Here is a tiny trained network, its code and every weight. The questions are about switching its units off for an input and a class, where a switched-off unit gives its printed mean instead of its output.

import numpy as np


def w(rows, s, z=0):
    codes = np.array(rows[::2]) - 128.0
    scale = np.full(codes.shape[1], s)
    scale[-1] = z or s
    return codes * scale


def f(y):
    return np.maximum(y, 0)


def log_softmax(a):
    a = a - a.max(-1, keepdims=True)
    return a - np.log(np.exp(a).sum(-1, keepdims=True))


def net(x, mask):
    res = np.array(x, float).reshape(1, 2) / 4 @ E
    y = f(res @ A[0][:, :-1].T + A[0][:, -1])
    res = res + np.where(mask, y, B[0][:, -1]) @ B[0][:, :-1]
    return log_softmax(res[-1] @ U[:, :-1].T + U[:, -1])


A, B = {}, {}
E = w([
[61,198,164,158,177,209,154,195],'x0',
[154,99,199,179,4,155,198,107],'x1',
],0.014)
A[0] = w([
[91,87,193,168,34,163,152,96,7],'N0',
[182,85,141,85,74,14,50,60,58],'N1',
[101,124,190,157,58,96,171,167,218],'N2',
[93,110,191,178,2,225,207,127,78],'N3',
[171,99,130,201,184,122,120,95,251],'N4',
[144,193,57,109,175,82,96,151,2],'N5',
[40,247,164,185,121,240,188,191,115],'N6',
],0.0099,0.0084)
B[0] = w([
[63,60,196,119,241,109,82,96,190],'N0',
[127,100,114,160,120,80,193,57,220],'N1',
[85,159,41,106,68,108,117,142,217],'N2',
[49,78,101,162,125,152,62,122,246],'N3',
[120,197,53,91,55,174,51,126,190],'N4',
[47,69,147,205,189,103,105,155,172],'N5',
[121,7,75,96,62,119,162,55,250],'N6',
],0.014,0.017)
U = w([
[149,58,121,126,96,74,191,49,82],'0',
[52,120,119,203,194,135,53,112,72],'1',
[133,190,53,85,42,169,63,105,251],'2',
[122,189,216,231,141,201,192,201,1],'3',
[164,218,211,208,216,179,212,233,1],'4',
[177,219,214,246,213,169,217,243,1],'5',
[199,241,240,208,220,99,182,207,1],'6',
[114,193,211,191,222,167,215,163,1],'7',
],0.013,0.0085)

Each question gives the input, the list of numbers given to net, and the class t.
The units are the neurons (one row each of A and B). Each row of codes is followed by its name. A weight is (code - 128) times the scale printed after its matrix; where a second scale follows, it is the last column's (A, B and U).
mask holds one flag per neuron, in row order. A switched-off neuron (its flag False) gives its mean, the last column of its row in B, instead of its output. The means were averaged over made-up inputs and are rounded, as every weight is.
A unit's drop is (log p(t) with every unit on - log p(t) with that unit switched off) / (log p(t) with every unit on - log p(t) with every unit switched off).
unit that matters most: the unit with the biggest drop
top k neurons: the k neurons with the biggest drops, biggest first
drop of u: that unit's drop, to one decimal
input [1,6], class 1: unit that matters most	N0
input [0,-3], class 2: top 3 neurons	N0, N3, N1
input [1,3], class 2: top 2 neurons	N5, N2
input [3,-3], class 2: top 3 neurons	N1, N0, N3
input [2,7], class 1: top 2 neurons	N0, N3
input [-6,8], class 1: top 3 neurons	N3, N0, N6
input [-4,5], class 1: top 3 neurons	N6, N0, N3
input [4,7], class 1: top 2 neurons	N3, N0
input [6,8], class 1: top 2 neurons	N3, N0
input [-2,4], class 1: top 3 neurons	N0, N6, N3
input [2,-3], class 2: top 3 neurons	N0, N3, N1
input [3,1], class 2: top 2 neurons	N1, N0
input [8,-2], class 0: drop of N6	0.4
input [7,4], class 0: unit that matters most	N6
input [4,6], class 1: drop of N1	0.3
input [7,3], class 0: drop of N6	3.7
